Rows, each with roughly how far along a hidden order it lies (0 to 10):
-2.363, 5.068, 2.125, 1.191, -0.747, 0.431, -0.258, 1.970, -1.319, 0.741, -2.781, -2.515, -0.101, -0.757, -0.056, -1.561, -1.094, -0.748, -0.795, 0.036, 0.599, 0.594, 0.548, -1.841, -1.435, 0.113, -0.867, 1.401, 1.218, 0.508, 0.767, 0.282, 1.062, -1.912, 1.710, -0.805, 0.708, 0.506, -2.212, -1.468, -0.831, 1.057, 2.699, -0.178, 0.106, 1.130, 0.842, 2.157, -1.537, 2.078, -1.443, 0.617, 0.726, -0.432, -0.609, -0.393, -0.727, 0.667, -1.608, -2.733, 1.703, -0.429, -2.123, 1.024, 0.581, -1.179, 1.350, -0.306, -0.096, 1.258, 1.572, -1.888, 1.726, 0.362, 0.688
10
4.581, -3.780, 3.905, -0.923, 2.029, -1.355, 1.709, -0.765, 0.356, 2.640, 1.563, 0.200, 3.245, -0.922, 0.753, -3.390, 3.934, 0.450, 0.114, 1.959, 0.156, -0.571, -0.935, 7.002, -1.953, -1.214, 0.624, 0.399, 0.593, -3.055, 0.810, -1.004, -0.752, 1.335, -1.557, 1.540, -0.076, -2.383, 0.166, 0.290, 1.321, 1.850, -1.231, 0.006, 1.312, -2.322, 1.345, 1.246, -2.276, 1.651, -0.287, -0.537, 0.148, -0.082, -0.372, 0.191, -1.805, 0.181, -0.208, 2.646, 3.201, -1.424, 1.012, -1.324, -0.528, 1.303, 0.134, -1.073, 5.347, -0.022, -0.428, 0.976, 1.899, 0.086, -0.569
0
-1.730, 4.770, 2.056, 0.062, -0.933, 0.454, 0.298, 1.935, -0.982, -0.019, -2.581, -1.873, -0.185, 0.639, 0.076, -1.865, -1.299, -1.229, -1.284, 0.034, 0.260, 0.235, 0.836, -2.103, -1.615, 0.178, -0.905, 0.768, 0.906, 1.350, 0.474, 0.042, 0.946, -1.813, 1.990, -0.431, 0.803, 0.543, -1.995, -1.939, 2.212, 0.544, 2.543, -0.531, 0.531, 1.044, 0.805, 2.597, -1.294, 2.244, -1.404, 1.459, 0.860, -0.228, 0.047, 0.596, -0.345, 0.931, -1.495, -2.580, 2.000, 0.078, -2.606, 0.059, 0.651, -0.514, 1.142, -0.314, -1.895, 1.213, 1.591, -1.508, 1.911, 0.816, 1.352
10
4.442, -3.735, 3.892, -0.700, 0.956, -1.424, 1.873, -0.800, 0.791, 2.548, 1.731, 0.022, 3.650, -1.479, 0.607, -3.085, 3.817, 0.425, 0.588, 2.070, 0.146, -0.468, -0.876, 6.843, -1.907, -1.239, 0.630, 0.250, 0.720, -3.188, 0.489, -0.983, -0.927, 1.673, -1.596, 1.436, -0.204, -2.743, 0.656, 0.132, -0.630, 1.746, -1.148, -0.064, 1.288, -2.871, 1.470, 0.964, -2.313, 1.749, -0.130, -0.532, 0.179, -0.370, -0.395, -0.627, -1.363, 0.242, -0.141, 2.810, 3.360, -1.597, 0.839, -1.322, -0.682, 1.269, 0.174, -0.799, 5.265, 0.056, -0.540, 1.041, 2.264, -0.070, -0.999
0
4.907, -3.066, 3.945, -0.650, 0.861, -0.570, 0.815, -1.296, -0.391, 4.178, 1.122, -0.944, 5.351, -3.511, 0.868, -3.029, 3.295, 0.948, 0.072, 2.174, -0.137, -0.382, -1.109, 6.397, -1.729, -1.190, 0.463, 1.727, 2.621, -4.255, 1.403, -0.849, 0.278, 1.259, -2.222, 0.716, -0.466, -2.952, -1.193, 1.357, -0.479, 2.298, 0.104, 0.875, 0.422, -2.980, 0.347, -0.753, -1.981, 0.112, -0.003, -3.113, -0.113, -0.992, -0.513, -0.822, -2.143, 0.125, 0.553, 2.942, 2.739, -1.915, 1.635, 0.587, -0.141, 0.835, 0.043, -1.227, 8.293, 0.499, -0.388, 0.634, 2.622, -0.461, -1.299
0
-3.598, 1.417, 2.496, 1.571, 0.556, 0.955, -1.164, 0.580, -1.903, -0.205, -2.068, -1.076, -1.725, -5.659, -0.006, -0.424, 3.934, -0.964, -1.828, -0.390, -0.732, 0.111, -0.023, -1.323, 1.314, 1.157, -0.265, 1.284, 1.516, -0.364, 0.711, 1.791, 0.101, -2.956, 2.503, -0.857, -0.238, 0.366, -0.173, -1.246, 1.861, 2.426, 1.013, -0.236, -0.366, -0.275, -0.367, -1.428, -0.512, -0.416, -1.288, 1.179, 2.046, -0.251, 0.003, -0.031, -3.116, 0.165, 0.141, -2.997, -2.576, -0.126, 0.068, 0.900, 0.607, -3.331, 1.781, 1.963, 2.266, 0.926, 1.154, -1.188, -1.037, 1.175, -0.852
10
-2.601, 1.480, 2.481, 1.273, -0.064, 0.223, 0.286, 1.421, -0.587, -0.619, -1.888, -1.079, -2.005, -1.701, 0.018, -1.178, 1.983, -0.981, -1.042, -0.082, 1.040, 0.079, -0.147, -0.800, -0.411, 0.585, -0.044, 0.176, 0.515, 0.430, -0.032, 1.026, -0.247, -2.062, 2.397, 0.028, 0.215, -0.002, 0.100, -2.123, 1.112, 1.467, 0.568, -0.560, 0.606, 0.372, 1.248, 1.893, -1.397, 1.851, -1.516, 2.537, 1.624, -0.254, 0.061, 0.269, -1.716, 0.409, -0.986, -2.964, 0.070, 0.084, -1.491, -0.357, 0.428, -1.632, 1.456, 1.169, -1.082, 0.853, 1.287, -1.315, 0.500, 1.085, 0.930
9
1.643, 4.679, 2.223, 0.433, 0.932, 0.425, 0.089, -0.210, -2.870, 2.662, -1.457, -1.771, 4.252, -2.146, 0.779, -1.214, 0.918, -0.427, -0.098, 1.126, -1.276, 0.883, 0.935, -0.650, -0.840, -0.490, -1.588, 2.508, 1.571, -0.779, 1.612, -0.537, 2.180, -0.403, -0.439, -0.897, 0.285, -1.357, -3.430, 0.706, -1.240, 1.029, 3.311, 0.021, -0.159, -2.963, -2.232, -1.686, 0.073, -0.414, 0.152, -2.506, -0.245, -0.454, -0.564, -0.010, -0.860, 1.108, 0.782, 2.043, 2.081, -0.274, 0.256, 1.335, -0.078, -1.147, 0.668, -2.222, 4.156, 1.036, 0.192, -0.705, 2.415, 0.172, -0.255
6
1.141, -3.580, 2.993, 0.588, 1.430, -0.890, 1.596, 0.276, 1.442, 0.779, 0.750, -0.028, -0.606, -1.230, 0.108, -3.020, 3.361, 0.353, -0.497, 0.857, 0.878, -1.080, -1.266, 6.236, -1.551, -0.280, 1.406, -0.668, 0.521, -1.750, -0.529, 0.149, -1.315, -0.132, 0.668, 1.328, -0.108, -1.618, 1.704, -1.249, 2.832, 1.982, -1.716, -0.337, 1.141, 0.091, 3.003, 2.674, -1.921, 2.644, -1.208, 2.424, 1.305, 0.158, -0.015, -0.639, -1.649, 0.154, -1.511, -0.741, 0.830, -0.667, -0.520, -1.825, 0.146, 0.131, 0.712, 1.450, 0.241, 0.089, 0.701, 0.194, 0.647, 0.788, -0.403
4
1.458, -3.404, 3.450, 0.096, 1.167, -1.229, 1.965, 0.420, 1.468, 1.090, 1.188, -0.182, -0.262, -0.750, 0.124, -3.030, 3.668, 0.028, -0.263, 1.103, 1.021, -0.938, -1.241, 6.498, -1.809, 0.003, 1.257, -0.965, 0.505, -1.900, -0.350, -0.179, -1.667, 0.279, 0.370, 1.659, -0.174, -1.212, 1.440, -1.572, 2.429, 1.888, -2.116, -0.483, 1.445, -1.117, 3.041, 3.222, -2.350, 2.968, -1.084, 2.189, 0.890, -0.288, 0.068, -0.404, -1.255, 0.360, -1.449, 0.040, 2.080, -1.037, -0.504, -2.154, -0.413, 0.408, 0.427, 0.731, 0.588, 0.116, 0.434, 0.405, 1.024, 0.320, -0.525
3
2.963, -4.517, 3.313, -0.368, 1.153, -1.176, 2.001, -0.686, 1.107, 1.281, 1.822, 0.608, 1.491, -1.492, 0.553, -3.384, 4.774, 0.166, -0.238, 1.644, 0.042, -0.677, -1.209, 7.252, -1.368, -0.744, 1.149, -0.385, 0.260, -2.442, 0.007, -0.363, -1.548, 0.911, -0.641, 1.261, -0.281, -1.637, 1.345, -0.581, 1.387, 1.878, -2.137, -0.201, 1.426, -2.220, 2.028, 1.510, -2.219, 1.934, -0.464, 1.185, 0.809, 0.234, -0.495, -0.290, -1.579, 0.403, -0.738, 1.539, 1.588, -0.863, 0.584, -1.921, -0.526, 0.355, 0.588, 0.126, 2.422, -0.134, -0.108, 0.910, 0.916, 0.407, -0.109
1
-2.806, -0.269, 2.610, -1.718, 0.895, -0.889, 0.655, 0.584, 0.710, 2.428, -0.451, -0.255, 0.077, 0.009, 0.147, 0.599, -0.311, 0.579, 0.289, 1.309, 0.903, -0.758, 0.288, -0.661, 0.128, -1.497, -0.151, -1.020, 0.141, 0.563, 0.440, 0.604, -1.288, 0.146, 1.222, 0.228, 0.653, -0.414, -0.942, -1.156, 1.307, 1.358, 0.428, 0.197, 0.575, 2.915, -0.327, 1.392, -0.267, 0.984, -1.859, 0.501, 0.436, -0.788, 0.293, -1.959, -2.164, 1.323, -0.614, 1.850, 0.793, -0.253, -1.238, 1.264, 0.712, 1.155, -1.446, -0.897, 0.469, 0.454, -0.110, 1.251, -0.263, 1.273, 0.562
9
-3.346, -1.915, 2.581, -0.972, 1.905, 0.141, -0.594, -2.255, -0.225, 1.899, -0.007, 0.312, -0.564, -5.702, 0.090, -0.066, 2.990, 0.291, 0.399, 0.878, 0.017, -0.910, -1.680, -0.437, 3.212, 0.145, 0.316, -0.143, 2.003, -0.633, -0.052, 2.059, -1.072, -0.959, -0.060, 0.343, -0.008, 0.048, 1.342, -0.655, 0.809, 0.983, -0.515, 0.063, -0.412, -0.134, -1.575, -1.969, 0.549, -2.188, -1.740, -1.260, 1.863, -1.139, 0.356, -1.032, -5.446, 0.398, 0.708, 1.373, -2.576, -0.131, 0.433, 2.054, 0.649, -0.657, -1.341, 0.351, 2.999, -0.405, 0.092, 0.721, -1.706, -0.102, -1.942
5
1.839, -0.558, 1.571, -0.642, -0.228, -0.095, -1.002, -0.790, -2.074, 1.315, 0.150, 1.822, 0.058, -0.700, -0.841, 2.196, 2.023, -0.143, -0.572, -0.131, 0.984, 0.052, -1.179, 2.021, -0.499, -0.955, 0.164, 0.839, -1.153, -0.551, -0.185, -0.162, -0.067, -0.223, 0.088, 0.391, -0.437, -1.481, 0.195, 0.279, 0.787, 0.936, 0.240, 1.018, 0.680, 2.779, 1.567, -0.829, -0.448, -0.256, 0.534, 2.089, -0.678, -0.777, -0.268, -0.873, -1.245, -1.401, 0.235, -1.549, -1.484, -0.453, 1.931, 0.850, 0.006, -0.292, 0.144, 1.300, 3.274, 0.502, 0.566, -0.346, -0.258, 2.131, 1.671
6
-2.985, -1.409, 1.839, -0.323, 0.872, -0.462, 0.265, -0.670, 0.606, 2.336, -0.257, -0.074, -0.098, -2.162, 0.679, 1.236, 2.269, 0.431, -0.327, 1.138, -0.262, -0.572, -0.115, -1.611, 1.726, -1.081, -0.267, -0.817, 1.135, -0.122, 0.483, 1.154, -1.210, -0.362, 1.118, -0.024, 0.345, -0.096, -0.108, -1.190, 0.487, 1.562, -0.209, 0.305, 0.057, 1.636, -1.486, -0.112, 0.605, -0.702, -1.785, -0.149, 1.098, 0.027, 0.419, -1.537, -3.729, 1.318, 0.298, 2.359, -0.994, 0.052, -0.159, 1.622, 0.784, -0.017, -1.292, -0.368, 0.670, 0.131, -0.413, 1.338, -1.703, 0.864, -0.855
8
-2.158, -1.446, 1.502, -0.332, 0.884, -0.191, 0.385, -1.803, 0.662, 1.811, 0.087, -0.598, -0.293, -2.921, 0.619, 0.233, 1.884, 0.491, 1.088, 1.056, 0.702, -0.946, -0.831, -1.377, 2.412, -0.433, 0.170, -0.829, 0.983, 0.384, 0.242, 1.269, -1.035, -0.604, 0.407, 0.132, 0.318, 0.466, 0.776, -0.975, 0.782, 0.416, -0.589, -0.151, -0.278, 1.318, -1.727, -0.918, 1.168, -1.387, -1.863, -0.355, 1.613, -0.495, 0.284, -0.919, -4.065, 0.942, 0.013, 2.102, -1.914, 0.326, -0.330, 1.457, 0.314, -0.211, -1.315, -0.192, -0.150, -0.441, -0.117, 0.862, -1.651, -0.018, -1.790
6
4.853, -2.699, 3.480, 0.348, 1.390, -0.496, 1.074, -2.041, -1.061, 3.316, 1.727, -0.116, 4.734, -3.381, 1.131, -2.639, 5.141, 0.496, 0.415, 2.032, -1.209, -0.246, -0.614, 5.669, -1.048, -1.180, -0.168, 1.463, 1.010, -3.141, 1.263, -0.657, 0.001, 1.354, -1.861, 0.792, -0.709, -2.167, -0.523, 1.445, -2.006, 1.696, -0.254, 0.098, 0.452, -4.090, -0.958, -2.056, -0.504, -0.627, 0.618, -2.117, 0.047, -0.554, -0.192, 0.427, -2.167, 0.440, 1.207, 3.921, 2.024, -1.341, 2.061, -0.390, -0.592, -0.380, 0.258, -1.261, 6.900, 0.071, -1.004, 1.019, 1.941, -0.019, -1.843
0
0.139, 4.784, 1.575, 1.162, 0.165, 0.868, 0.229, 0.145, -2.426, 2.286, -2.213, -2.464, 3.606, -1.964, 0.437, -1.883, -0.510, -0.145, -0.274, 0.547, -0.449, 0.685, 0.740, -2.273, -1.334, -0.329, -1.313, 2.203, 1.492, -0.429, 1.438, -0.283, 2.000, -1.045, 0.297, -1.259, 0.532, 0.243, -3.127, -0.134, -1.045, 0.759, 3.541, 0.331, -0.612, -0.542, -1.258, -0.347, 0.139, -0.277, -0.493, -1.966, 0.080, -0.371, -0.254, 0.153, -0.546, 1.091, 0.121, -0.040, 1.282, -0.338, -0.749, 1.526, 0.112, -1.285, 1.040, -1.163, 2.063, 1.219, 0.827, -0.986, 2.067, 0.475, 0.995
8
-0.350, -1.011, 2.588, -0.605, -0.469, 0.080, -0.575, -1.936, -0.021, 0.896, 0.189, -0.144, -0.697, -2.789, -0.619, -0.249, 0.154, -0.136, 1.204, 0.431, 0.766, -0.458, -3.151, 2.285, 1.330, 0.976, 0.718, 0.180, 1.293, -0.845, -0.344, 1.293, -0.092, -0.871, -1.558, 1.028, 0.104, 1.824, 1.658, -0.345, 0.457, -0.516, -0.184, -0.129, 0.049, 0.459, 1.337, -0.038, -0.803, -0.534, -1.472, -0.921, 1.090, -0.650, -0.271, -0.749, -3.580, -1.104, 0.143, -1.317, -1.386, -0.400, -0.275, 0.784, -0.258, 0.674, -1.301, 0.161, 3.568, -0.695, 1.105, -1.175, -0.001, -1.291, -0.912
1
-2.491, 4.470, 2.185, 0.725, -1.162, 0.881, -0.555, 1.316, -2.085, 1.158, -2.818, -1.808, 0.850, -2.684, 0.068, -1.391, -0.236, -0.580, -0.806, 0.206, 0.853, 0.946, 0.481, -2.291, -0.826, 0.245, -1.085, 2.061, 1.907, 0.079, 0.974, 0.320, 1.573, -1.984, 1.414, -1.103, 0.438, -0.425, -2.599, -0.778, 1.307, 1.307, 2.966, 0.334, -0.380, -0.627, -0.185, 0.081, -0.965, 0.437, -1.028, -0.497, 0.798, -0.597, -0.269, 0.362, -1.324, 0.688, -0.337, -2.361, 0.548, -0.363, -1.053, 1.519, 0.462, -1.562, 1.194, -0.227, 1.568, 1.257, 1.443, -1.514, 1.611, 0.613, 1.498
9
-1.859, -0.484, 1.753, -2.845, 0.854, -0.324, 0.463, -1.900, 1.001, 1.250, 0.267, -0.109, -0.357, -0.954, 0.125, -0.990, -0.382, 0.179, 1.011, 0.826, 0.873, -0.490, -1.883, 1.071, 1.440, 0.397, 0.511, -0.732, 1.491, 0.217, -0.206, 1.085, -0.447, -0.372, -0.634, 0.840, 0.672, 0.519, 0.931, -1.022, 0.331, -0.670, 0.159, -0.346, 0.075, -0.186, -0.062, 0.732, -0.071, 0.114, -2.046, -0.729, 1.265, -1.262, -0.106, -0.851, -3.097, 0.099, -0.703, 0.959, -0.788, 0.170, -1.674, 0.859, -0.049, 1.142, -1.612, -0.645, 0.130, -0.519, 0.650, -0.265, 0.344, -0.890, -1.078
3
